What each symbol does to the nodes:
j380 § j760
j380 & j831
j380 * j346
j380 % j365
j590 § j183
j590 & j171
j590 * j494
j590 % j161
j311 § j49
j311 & j513
j311 * j663
j311 % j624
j330 § j253
j330 & j913
j330 * j811
j330 % j355
j253 § j927
j253 & j40
j253 * j950
j253 % j495
j657 § j590
j657 & j866
j657 * j604
j657 % j484
j377 § j504
j377 & j34
j377 * j760
j377 % j105
j279 § j818
j279 & j596
j279 * j923
j279 % j920
j15 § j468
j15 & j582
j15 * j54
j15 % j428
j955 § j279
j955 & j712
j955 * j746
j955 % j277
j371 § j709
j371 & j311
j371 * j674
j371 % j231
j116 § j375
j116 & j380
j116 * j737
j116 % j532
j857 § j501
j857 & j843
j857 * j253
j857 % j35
j843 § j381
j843 & j737
j843 * j40
j843 % j822
j712 § j596
j712 & j584
j712 * j136
j712 % j468
j612 § j35
j612 & j802
j612 * j355
j612 % j690
j54 § j751
j54 & j97
j54 * j279
j54 % j855
j355 § j495
j355 & j944
j355 * j157
j355 % j186
j375 § j159
j375 & j760
j375 * j758
j375 % j172
j584 § j637
j584 & j471
j584 * j976
j584 % j91
j788 § j43
j788 & j923
j788 * j828
j788 % j550
j724 § j95
j724 & j476
j724 * j654
j724 % j253
j135 § j550
j135 & j687
j135 * j34
j135 % j909
j812 § j909
j812 & j47
j812 * j286
j812 % j279
j345 § j696
j345 & j277
j345 * j135
j345 % j136
j136 § j955
j136 & j976
j136 * j909
j136 % j751
j494 § j743
j494 & j657
j494 * j49
j494 % j859
j484 § j161
j484 & j724
j484 * j708
j484 % j815
j620 § j790
j620 & j821
j620 * j584
j620 % j404
j705 § j242
j705 & j532
j705 * j822
j705 % j346
j821 § j231
j821 & j743
j821 * j471
j821 % j229
j195 § j13
j195 & j705
j195 * j35
j195 % j737
j156 § j136
j156 & j796
j156 * j812
j156 % j54
j231 § j895
j231 & j624
j231 * j620
j231 % j985
j828 § j831
j828 & j547
j828 * j224
j828 % j692
j822 § j195
j822 & j974
j822 * j612
j822 % j18
j97 § j15
j97 & j790
j97 * j596
j97 % j674
j18 § j737
j18 & j370
j18 * j690
j18 % j159
j501 § j355
j501 & j381
j501 * j927
j501 % j717
j696 § j812
j696 & j920
j696 * j550
j696 % j955
j663 § j371
j663 & j985
j663 * j192
j663 % j821
j944 § j612
j944 & j189
j944 * j501
j944 % j13
j758 § j189
j758 & j116
j758 * j843
j758 % j705
j532 § j172
j532 & j365
j532 * j974
j532 % j899
j381 § j944
j381 & j758
j381 * j857
j381 % j195
j582 § j91
j582 & j895
j582 * j97
j582 % j371
j654 § j484
j654 & j488
j654 * j183
j654 % j950
j323 § j370
j323 & j605
j323 * j242
j323 % j760
j547 § j788
j547 & j746
j547 * j265
j547 % j135
j229 § j985
j229 & j546
j229 * j679
j229 % j494
j815 § j866
j815 & j253
j815 * j942
j815 % j488
j624 § j600
j624 & j183
j624 * j821
j624 % j721
j641 § j584
j641 & j709
j641 * j796
j641 % j582
j404 § j663
j404 & j229
j404 * j91
j404 % j827
j471 § j620
j471 & j827
j471 * j641
j471 % j679
j474 § j488
j474 & j355
j474 * j171
j474 % j339
j895 § j679
j895 & j600
j895 * j790
j895 % j311
j637 § j97
j637 & j620
j637 * j712
j637 % j192
j346 § j116
j346 & j899
j346 * j18
j346 % j623
j687 § j345
j687 & j751
j687 * j847
j687 % j156
j811 § j950
j811 & j339
j811 * j161
j811 % j157
j34 § j692
j34 & j847
j34 * j878
j34 % j929
j172 § j323
j172 & j312
j172 * j705
j172 % j380
j413 § j339
j413 & j717
j413 * j724
j413 % j857
j596 § j54
j596 & j637
j596 * j955
j596 % j130
j923 § j939
j923 & j955
j923 * j547
j923 % j345
j192 § j674
j192 & j404
j192 * j468
j192 % j471
j370 § j346
j370 & j224
j370 * j477
j370 % j809
j920 § j47
j920 & j130
j920 * j345
j920 % j712
j35 § j717
j35 & j822
j35 * j495
j35 % j640
j827 § j821
j827 & j494
j827 * j709
j827 % j336
j600 § j336
j600 & j708
j600 * j231
j600 % j513
j40 § j857
j40 & j640
j40 * j330
j40 % j612
j488 § j724
j488 & j495
j488 * j989
j488 % j330
j365 § j312
j365 & j560
j365 * j623
j365 % j828
j350 § j547
j350 & j909
j350 * j105
j350 % j847
j605 § j224
j605 & j105
j605 * j172
j605 % j878
j790 § j582
j790 & j231
j790 * j637
j790 % j663
j743 § j624
j743 & j590
j743 * j827
j743 % j546
j737 § j758
j737 & j346
j737 * j640
j737 % j974
j989 § j654
j989 & j474
j989 * j590
j989 % j811
j504 § j365
j504 & j692
j504 * j809
j504 % j265
j751 § j277
j751 & j15
j751 * j818
j751 % j796
j809 § j623
j809 & j377
j809 * j375
j809 % j605
j847 § j135
j847 & j818
j847 * j43
j847 % j812
j878 § j377
j878 & j43
j878 * j380
j878 % j668
j604 § j494
j604 & j65
j604 * j311
j604 % j708
j909 § j746
j909 & j156
j909 * j929
j909 % j818
j640 § j843
j640 & j18
j640 * j913
j640 % j802
j189 § j802
j189 & j375
j189 * j381
j189 % j242
j929 § j350
j929 & j812
j929 * j668
j929 % j939
j802 § j822
j802 & j159
j802 * j944
j802 % j477
j265 § j828
j265 & j350
j265 * j605
j265 % j34
j186 § j913
j186 & j13
j186 * j413
j186 % j381
j831 § j878
j831 & j788
j831 * j899
j831 % j560
j286 § j929
j286 & j696
j286 * j560
j286 % j923
j985 § j311
j985 & j721
j985 * j404
j985 % j743
j709 § j471
j709 & j49
j709 * j428
j709 % j895
j746 § j923
j746 & j136
j746 * j350
j746 % j687
j130 § j855
j130 & j192
j130 * j277
j130 % j584
j183 § j708
j183 & j989
j183 * j743
j183 % j218
j950 § j815
j950 & j330
j950 * j218
j950 % j474
j721 § j513
j721 & j218
j721 * j229
j721 % j590
j95 § j811
j95 & j413
j95 * j484
j95 % j927
j859 § j546
j859 & j484
j859 * j600
j859 % j65
j899 § j380
j899 & j828
j899 * j370
j899 % j504
j105 § j265
j105 & j929
j105 * j312
j105 % j43
j717 § j186
j717 & j195
j717 * j476
j717 % j843
j49 § j827
j49 & j604
j49 * j371
j49 % j600
j65 § j657
j65 & j815
j65 * j513
j65 % j654
j546 § j721
j546 & j161
j546 * j336
j546 % j657
j477 § j18
j477 & j323
j477 * j13
j477 % j375
j668 § j105
j668 & j286
j668 * j365
j668 % j788
j866 § j171
j866 & j927
j866 * j65
j866 % j724
j818 § j687
j818 & j54
j818 * j939
j818 % j47
j796 § j976
j796 & j428
j796 * j47
j796 % j97
j336 § j229
j336 & j859
j336 * j895
j336 % j604
j913 § j40
j913 & j690
j913 * j339
j913 % j944
j939 § j847
j939 & j279
j939 * j788
j939 % j696
j47 § j156
j47 & j855
j47 * j696
j47 % j596
j428 § j641
j428 & j371
j428 * j855
j428 % j790
j760 § j809
j760 & j878
j760 * j116
j760 % j312
j679 § j404
j679 & j336
j679 * j582
j679 % j49
j550 § j286
j550 & j345
j550 * j692
j550 % j746
j690 § j640
j690 & j477
j690 * j186
j690 % j189
j974 § j705
j974 & j623
j974 * j802
j974 % j370
j468 § j130
j468 & j91
j468 * j751
j468 % j641
j157 § j474
j157 & j501
j157 * j866
j157 % j413
j13 § j690
j13 & j242
j13 * j717
j13 % j758
j277 § j920
j277 & j468
j277 * j687
j277 % j976
j161 § j218
j161 & j95
j161 * j859
j161 % j866
j976 § j712
j976 & j641
j976 * j156
j976 % j15
j942 § j65
j942 & j950
j942 * j721
j942 % j989
j513 § j604
j513 & j942
j513 * j985
j513 % j183
j623 § j532
j623 & j504
j623 * j159
j623 % j224
j159 § j974
j159 & j809
j159 * j189
j159 % j323
j674 § j428
j674 & j663
j674 * j130
j674 % j620
j171 § j989
j171 & j157
j171 * j657
j171 % j95
j560 § j668
j560 & j550
j560 * j504
j560 % j547
j855 § j796
j855 & j674
j855 * j920
j855 % j637
j692 § j560
j692 & j135
j692 * j377
j692 % j350
j495 § j476
j495 & j612
j495 * j474
j495 % j913
j91 § j192
j91 & j679
j91 * j15
j91 % j709
j927 § j157
j927 & j857
j927 * j815
j927 % j476
j43 § j34
j43 & j939
j43 * j831
j43 % j286
j218 § j942
j218 & j811
j218 * j546
j218 % j171
j339 § j330
j339 & j186
j339 * j95
j339 % j501
j476 § j413
j476 & j35
j476 * j488
j476 % j40
j242 § j477
j242 & j172
j242 * j195
j242 % j116
j708 § j859
j708 & j654
j708 * j624
j708 % j942
j312 § j605
j312 & j668
j312 * j532
j312 % j831
j224 § j899
j224 & j265
j224 * j323
j224 % j377

In the rows, 536 stands for zero.

The rows follow the links: the fewer symbols apart two nodes are, the more alike their rows tend to be.

Named rows; a name shown again gets a slightly different row:
j494 (419, 853, 556, 648, 649, 276, 671, 843, 423, 636, 378, 824, 354, 483, 568, 613, 546, 706, 607, 598, 455, 474, 580, 663, 365, 836, 930, 720, 569, 322, 740, 650, 640, 769, 464, 452, 435, 488, 564, 289, 843, 630, 503, 597, 608, 511, 657, 566, 979, 594, 635, 640, 590, 384)
j690 (581, 300, 479, 286, 499, 234, 617, 612, 655, 420, 623, 390, 296, 509, 510, 356, 691, 181, 391, 667, 93, 461, 316, 534, 735, 502, 473, 683, 530, 573, 439, 541, 392, 269, 484, 473, 566, 856, 371, 483, 705, 428, 199, 532, 582, 446, 420, 434, 761, 522, 182, 587, 630, 563)
j375 (785, 347, 508, 543, 506, 764, 280, 388, 583, 556, 806, 50, 859, 703, 440, 306, 614, 200, 488, 438, 654, 472, 424, 306, 536, 497, 393, 312, 488, 654, 293, 470, 489, 370, 438, 464, 465, 758, 558, 767, 362, 459, 704, 399, 436, 558, 573, 595, 363, 369, 366, 486, 665, 574)
j54 (342, 750, 635, 564, 467, 711, 482, 543, 493, 694, 361, 761, 743, 630, 576, 817, 373, 787, 606, 497, 821, 704, 874, 608, 534, 261, 335, 573, 621, 594, 516, 462, 413, 815, 484, 708, 636, 214, 568, 686, 339, 562, 558, 483, 373, 514, 480, 605, 131, 424, 801, 400, 361, 609)
j130 (230, 608, 496, 571, 725, 463, 679, 579, 446, 691, 206, 858, 508, 587, 553, 732, 475, 909, 810, 607, 525, 550, 843, 811, 650, 405, 463, 403, 626, 555, 612, 488, 402, 863, 544, 693, 765, 364, 593, 499, 495, 562, 368, 576, 554, 340, 400, 612, 436, 511, 891, 543, 317, 359)
j859 (593, 768, 523, 841, 602, 272, 519, 764, 260, 557, 545, 794, 440, 286, 656, 612, 530, 562, 463, 490, 838, 437, 525, 646, 306, 766, 885, 774, 470, 208, 639, 657, 667, 711, 478, 427, 167, 489, 529, 399, 717, 734, 581, 435, 592, 527, 672, 603, 871, 598, 410, 484, 595, 485)
j663 (527, 611, 663, 878, 490, 710, 475, 581, 419, 551, 544, 638, 689, 339, 814, 673, 419, 835, 437, 451, 906, 780, 791, 743, 424, 638, 570, 668, 523, 358, 613, 616, 633, 562, 791, 557, 509, 195, 563, 548, 411, 809, 655, 577, 480, 706, 742, 624, 232, 810, 765, 387, 477, 540)
j346 (733, 329, 516, 522, 496, 753, 267, 369, 613, 574, 683, 19, 803, 730, 473, 353, 630, 205, 492, 461, 628, 454, 472, 277, 611, 445, 333, 297, 473, 651, 204, 453, 390, 360, 450, 454, 600, 726, 552, 769, 410, 455, 668, 388, 410, 601, 553, 613, 379, 332, 468, 565, 575, 589)
j815 (514, 345, 638, 626, 554, 315, 543, 822, 573, 550, 610, 340, 429, 421, 800, 321, 704, 433, 376, 660, 204, 650, 612, 822, 695, 789, 654, 746, 549, 300, 477, 667, 386, 312, 707, 378, 665, 670, 401, 400, 763, 722, 178, 613, 516, 577, 715, 609, 636, 796, 550, 564, 652, 324)
j365 (540, 583, 466, 86, 418, 566, 699, 326, 773, 373, 510, 635, 361, 668, 239, 609, 487, 434, 536, 558, 293, 444, 234, 230, 584, 311, 391, 490, 548, 837, 611, 435, 632, 447, 374, 653, 564, 606, 546, 549, 498, 229, 591, 580, 633, 520, 282, 299, 630, 336, 320, 648, 514, 798)
j760 (550, 391, 498, 194, 486, 585, 546, 327, 790, 499, 376, 259, 409, 729, 367, 462, 619, 341, 519, 590, 272, 378, 347, 225, 743, 362, 325, 349, 491, 725, 308, 435, 389, 323, 472, 565, 885, 663, 531, 604, 626, 311, 508, 560, 476, 618, 411, 456, 654, 309, 548, 764, 400, 693)
j828 (599, 615, 473, 257, 409, 673, 580, 320, 604, 403, 670, 716, 619, 632, 245, 658, 425, 427, 578, 461, 576, 543, 359, 307, 481, 207, 350, 496, 574, 841, 629, 395, 657, 588, 303, 688, 298, 585, 555, 690, 259, 260, 687, 478, 588, 403, 266, 356, 338, 342, 232, 418, 585, 779)
j192 (477, 572, 383, 715, 700, 551, 756, 398, 358, 427, 475, 923, 393, 348, 541, 689, 381, 973, 703, 502, 720, 487, 508, 714, 375, 680, 733, 394, 533, 506, 894, 586, 871, 680, 714, 616, 405, 358, 670, 348, 438, 641, 734, 685, 794, 471, 494, 524, 604, 759, 665, 540, 470, 426)
j624 (344, 818, 628, 627, 651, 299, 673, 890, 494, 667, 341, 785, 361, 538, 585, 574, 570, 734, 645, 634, 376, 534, 652, 701, 445, 814, 880, 697, 581, 348, 698, 661, 590, 787, 494, 447, 585, 452, 561, 292, 841, 646, 445, 620, 566, 547, 693, 576, 913, 630, 765, 669, 576, 351)
j668 (616, 532, 466, 418, 447, 718, 467, 314, 547, 489, 717, 622, 775, 653, 324, 621, 433, 453, 586, 438, 732, 583, 506, 401, 507, 183, 264, 415, 601, 815, 567, 389, 558, 644, 361, 680, 316, 562, 558, 772, 139, 350, 655, 424, 546, 365, 283, 457, 155, 330, 288, 335, 569, 697)
j604 (442, 843, 566, 689, 640, 270, 653, 828, 394, 596, 425, 849, 344, 434, 565, 616, 532, 691, 625, 576, 528, 464, 544, 651, 339, 810, 945, 715, 539, 302, 732, 643, 671, 788, 453, 440, 383, 497, 546, 295, 824, 663, 539, 559, 605, 524, 659, 568, 979, 595, 594, 623, 613, 408)
j847 (424, 310, 358, 388, 715, 712, 696, 183, 628, 492, 360, 493, 500, 699, 375, 543, 495, 795, 811, 573, 393, 428, 535, 523, 687, 424, 338, 53, 556, 793, 570, 447, 566, 526, 700, 678, 894, 549, 647, 549, 359, 403, 637, 679, 660, 442, 348, 521, 425, 530, 813, 668, 358, 455)
j623 (572, 335, 531, 295, 486, 647, 434, 317, 766, 540, 410, 141, 512, 756, 416, 413, 640, 286, 523, 553, 357, 380, 385, 227, 751, 372, 294, 298, 458, 702, 190, 443, 343, 310, 493, 548, 895, 684, 527, 660, 587, 352, 523, 494, 435, 645, 463, 521, 572, 288, 573, 739, 410, 664)
j843 (546, 307, 522, 325, 474, 234, 548, 625, 621, 463, 554, 386, 294, 485, 587, 381, 700, 161, 356, 661, 193, 442, 380, 518, 794, 467, 429, 705, 497, 488, 337, 551, 290, 288, 468, 490, 640, 789, 346, 509, 754, 485, 144, 484, 510, 492, 455, 491, 757, 468, 239, 584, 527, 580)
j989 (523, 320, 623, 768, 538, 307, 453, 773, 456, 547, 586, 376, 482, 315, 916, 399, 666, 412, 325, 618, 425, 662, 696, 851, 683, 665, 565, 800, 517, 237, 379, 645, 320, 328, 746, 417, 607, 591, 366, 487, 718, 803, 190, 518, 463, 581, 703, 635, 518, 770, 521, 469, 568, 381)
j582 (529, 591, 431, 779, 629, 611, 674, 388, 330, 412, 557, 881, 462, 305, 603, 695, 372, 938, 620, 468, 850, 573, 536, 692, 341, 681, 693, 465, 495, 484, 859, 607, 873, 644, 752, 591, 355, 301, 661, 395, 406, 675, 802, 656, 745, 536, 564, 528, 484, 811, 658, 480, 486, 495)
j47 (481, 797, 639, 505, 399, 832, 515, 412, 555, 572, 475, 793, 721, 576, 470, 823, 328, 793, 557, 422, 886, 720, 689, 440, 403, 321, 401, 571, 577, 667, 645, 462, 651, 742, 518, 716, 508, 186, 631, 667, 295, 496, 782, 524, 459, 610, 502, 484, 157, 460, 680, 409, 424, 778)
j546 (565, 792, 519, 801, 626, 283, 558, 764, 294, 573, 523, 824, 412, 334, 608, 628, 533, 586, 509, 503, 795, 438, 511, 654, 301, 792, 905, 762, 495, 235, 668, 663, 689, 739, 470, 446, 216, 506, 535, 343, 750, 704, 590, 482, 598, 538, 653, 590, 909, 590, 455, 518, 600, 463)
j550 (447, 254, 369, 440, 705, 720, 611, 196, 585, 558, 392, 426, 583, 701, 419, 522, 511, 750, 813, 548, 461, 453, 602, 568, 714, 353, 264, 46, 552, 792, 464, 427, 468, 550, 654, 691, 866, 557, 641, 640, 308, 434, 574, 602, 609, 429, 328, 591, 309, 475, 808, 602, 342, 426)
j484 (573, 336, 619, 825, 526, 326, 407, 743, 365, 547, 602, 403, 512, 273, 926, 439, 654, 407, 282, 578, 619, 649, 698, 820, 647, 651, 552, 827, 468, 197, 365, 629, 323, 373, 721, 448, 513, 548, 363, 536, 676, 830, 230, 464, 458, 573, 708, 666, 497, 744, 476, 411, 505, 436)

Each walk starts at a row. The symbols on each line, taken left to right, move it on to the next node.
Each answer is a row, close to the row of the node it stands for.
(491, 803, 615, 484, 391, 855, 540, 369, 586, 512, 472, 786, 708, 567, 443, 829, 311, 805, 576, 436, 858, 701, 639, 412, 376, 327, 423, 547, 581, 702, 670, 460, 690, 716, 526, 692, 488, 179, 628, 640, 301, 464, 830, 553, 486, 617, 486, 439, 195, 481, 666, 438, 460, 791)
& % % § & & § -> (302, 713, 747, 694, 537, 493, 546, 865, 550, 733, 341, 605, 544, 531, 760, 598, 559, 791, 535, 612, 448, 742, 890, 771, 583, 702, 635, 728, 604, 325, 529, 625, 394, 649, 684, 490, 801, 298, 528, 442, 730, 738, 356, 635, 382, 669, 774, 648, 497, 683, 947, 573, 505, 378)
& * * & % * -> (332, 700, 737, 716, 500, 538, 500, 830, 549, 708, 369, 579, 599, 520, 794, 614, 549, 775, 517, 596, 495, 774, 904, 790, 565, 659, 611, 754, 601, 328, 530, 642, 390, 641, 700, 522, 790, 282, 521, 478, 681, 749, 372, 606, 372, 671, 744, 666, 426, 713, 944, 535, 492, 394)
(232, 589, 443, 553, 760, 417, 766, 535, 413, 641, 230, 905, 411, 543, 516, 707, 448, 971, 845, 613, 494, 485, 762, 818, 617, 494, 532, 346, 628, 555, 691, 522, 503, 841, 585, 683, 729, 413, 619, 416, 519, 569, 420, 635, 633, 351, 387, 607, 548, 559, 865, 567, 332, 340)
§ § § § & % & % -> (295, 775, 710, 625, 602, 418, 586, 884, 567, 719, 320, 647, 470, 551, 704, 616, 578, 775, 561, 641, 345, 672, 813, 776, 559, 739, 731, 726, 619, 343, 601, 637, 434, 706, 597, 479, 767, 359, 521, 381, 792, 685, 340, 645, 437, 617, 743, 644, 649, 658, 916, 639, 526, 356)
§ % * * § & § % § -> (297, 752, 740, 650, 556, 459, 569, 880, 564, 724, 331, 633, 533, 555, 759, 607, 580, 788, 561, 647, 377, 694, 866, 777, 547, 726, 680, 739, 611, 323, 570, 632, 400, 679, 635, 495, 806, 321, 530, 406, 757, 698, 336, 631, 409, 653, 738, 637, 589, 667, 945, 602, 511, 367)
(223, 636, 527, 563, 675, 482, 646, 584, 452, 704, 229, 852, 562, 622, 570, 746, 474, 885, 785, 590, 551, 576, 881, 777, 639, 355, 421, 416, 639, 547, 574, 482, 376, 870, 553, 716, 763, 345, 575, 534, 471, 580, 370, 542, 494, 370, 413, 635, 376, 465, 891, 511, 303, 392)
* % § § & & & -> (401, 666, 731, 776, 507, 622, 450, 744, 505, 673, 418, 572, 664, 475, 845, 633, 519, 792, 460, 546, 665, 815, 907, 787, 528, 646, 581, 735, 588, 335, 510, 609, 429, 597, 747, 525, 741, 234, 517, 516, 586, 779, 458, 588, 378, 713, 791, 664, 290, 733, 921, 462, 463, 443)
% § % % * § & & § § -> (646, 500, 578, 924, 524, 317, 376, 723, 239, 551, 612, 582, 543, 210, 857, 544, 572, 440, 307, 466, 889, 568, 628, 737, 474, 648, 641, 825, 433, 169, 430, 633, 448, 500, 631, 452, 281, 489, 405, 524, 646, 832, 426, 388, 498, 564, 664, 679, 569, 675, 387, 364, 504, 501)
(419, 648, 729, 808, 488, 643, 448, 699, 471, 650, 444, 574, 684, 423, 849, 637, 488, 784, 440, 521, 725, 823, 882, 772, 507, 640, 566, 736, 547, 315, 529, 619, 461, 596, 755, 524, 690, 209, 512, 542, 558, 797, 499, 582, 388, 711, 781, 659, 263, 755, 900, 439, 483, 473)
* & % * § § & § % -> (322, 843, 625, 596, 637, 347, 666, 890, 531, 700, 324, 748, 383, 562, 609, 599, 576, 775, 620, 650, 342, 560, 681, 724, 473, 812, 851, 716, 601, 348, 669, 642, 533, 765, 531, 444, 653, 442, 560, 298, 844, 660, 402, 630, 505, 554, 696, 587, 874, 628, 799, 661, 572, 345)
& % § * % * % * -> (303, 817, 670, 606, 634, 340, 649, 903, 549, 699, 319, 720, 418, 549, 637, 600, 592, 759, 622, 653, 337, 594, 743, 740, 506, 779, 804, 708, 611, 345, 646, 648, 489, 739, 541, 470, 695, 405, 544, 317, 841, 663, 380, 650, 491, 567, 698, 611, 816, 626, 833, 662, 544, 337)
(812, 353, 502, 549, 502, 760, 300, 413, 574, 534, 859, 89, 839, 697, 429, 307, 614, 194, 498, 432, 639, 490, 413, 321, 517, 493, 402, 351, 505, 664, 325, 467, 517, 378, 417, 439, 382, 782, 555, 766, 351, 437, 736, 397, 469, 541, 557, 579, 366, 402, 320, 464, 704, 565)
§ % & % % & -> (460, 271, 376, 492, 684, 724, 534, 239, 550, 589, 480, 430, 689, 704, 441, 521, 507, 668, 770, 526, 547, 467, 680, 596, 732, 277, 214, 95, 580, 773, 400, 400, 401, 581, 602, 677, 807, 574, 615, 694, 240, 440, 550, 534, 531, 371, 327, 612, 191, 428, 749, 498, 372, 449)
& § % § * * & % -> (502, 598, 441, 349, 546, 797, 757, 178, 672, 378, 408, 704, 401, 598, 321, 692, 383, 859, 712, 524, 505, 485, 367, 374, 470, 506, 514, 269, 519, 811, 791, 486, 853, 527, 640, 675, 661, 376, 689, 468, 397, 360, 854, 754, 729, 605, 416, 372, 494, 594, 704, 676, 436, 662)
(540, 755, 541, 419, 424, 874, 640, 288, 628, 416, 469, 795, 558, 575, 361, 791, 310, 829, 601, 445, 728, 621, 486, 344, 356, 414, 496, 441, 539, 761, 775, 480, 828, 628, 563, 696, 511, 250, 677, 571, 322, 386, 917, 655, 610, 661, 461, 367, 341, 529, 650, 544, 464, 784)
* § * § * § & * -> (592, 617, 468, 203, 388, 647, 620, 311, 653, 410, 642, 705, 548, 632, 255, 644, 420, 431, 576, 496, 532, 531, 313, 285, 496, 233, 375, 512, 579, 859, 668, 411, 682, 574, 324, 678, 332, 573, 563, 658, 294, 249, 684, 495, 622, 430, 253, 330, 397, 356, 225, 456, 576, 797)
* * & * * * % * -> (557, 315, 518, 289, 482, 234, 571, 622, 635, 443, 586, 397, 296, 491, 567, 350, 692, 164, 371, 666, 120, 459, 352, 522, 769, 464, 476, 692, 525, 551, 407, 536, 320, 289, 487, 499, 597, 827, 362, 498, 737, 451, 155, 510, 556, 466, 444, 444, 778, 506, 229, 597, 553, 551)
(514, 461, 507, 107, 467, 563, 628, 341, 823, 431, 367, 401, 340, 717, 317, 525, 560, 401, 552, 593, 213, 402, 295, 226, 707, 364, 349, 410, 514, 770, 399, 455, 477, 359, 441, 603, 808, 638, 525, 553, 638, 261, 534, 594, 544, 597, 371, 379, 691, 310, 479, 768, 415, 737)
* % * § * % § -> (803, 397, 425, 463, 504, 657, 446, 461, 611, 448, 982, 257, 719, 651, 358, 283, 592, 193, 495, 495, 464, 506, 267, 371, 456, 567, 539, 453, 538, 710, 560, 494, 671, 376, 399, 433, 231, 843, 546, 656, 340, 392, 654, 473, 627, 438, 500, 459, 479, 509, 150, 444, 833, 539)
% * § § & & * % -> (632, 323, 527, 380, 520, 707, 350, 338, 695, 571, 518, 48, 634, 744, 446, 382, 655, 247, 490, 517, 490, 405, 455, 253, 707, 395, 295, 300, 484, 658, 150, 448, 322, 343, 509, 519, 796, 700, 548, 731, 537, 410, 592, 447, 396, 649, 512, 565, 488, 276, 564, 673, 440, 640)
(608, 561, 460, 352, 428, 696, 508, 321, 555, 477, 706, 644, 739, 634, 304, 639, 407, 451, 587, 447, 705, 585, 462, 365, 493, 183, 299, 451, 582, 817, 588, 394, 582, 617, 332, 691, 278, 553, 567, 758, 182, 322, 665, 419, 551, 361, 277, 418, 217, 324, 259, 342, 581, 736)
& & § * * § % -> (533, 378, 442, 509, 565, 736, 435, 302, 497, 592, 617, 492, 841, 681, 435, 571, 478, 531, 667, 463, 748, 559, 665, 519, 620, 178, 183, 274, 590, 769, 440, 369, 425, 630, 474, 692, 528, 560, 575, 805, 127, 423, 561, 421, 490, 342, 328, 577, 82, 368, 508, 353, 485, 547)
§ % * & & % % -> (401, 782, 660, 541, 408, 780, 480, 487, 513, 636, 418, 782, 777, 611, 535, 822, 351, 778, 583, 452, 885, 732, 816, 523, 473, 267, 347, 581, 594, 630, 570, 449, 515, 794, 499, 719, 551, 176, 588, 690, 330, 526, 656, 483, 399, 567, 488, 532, 114, 426, 737, 380, 397, 697)
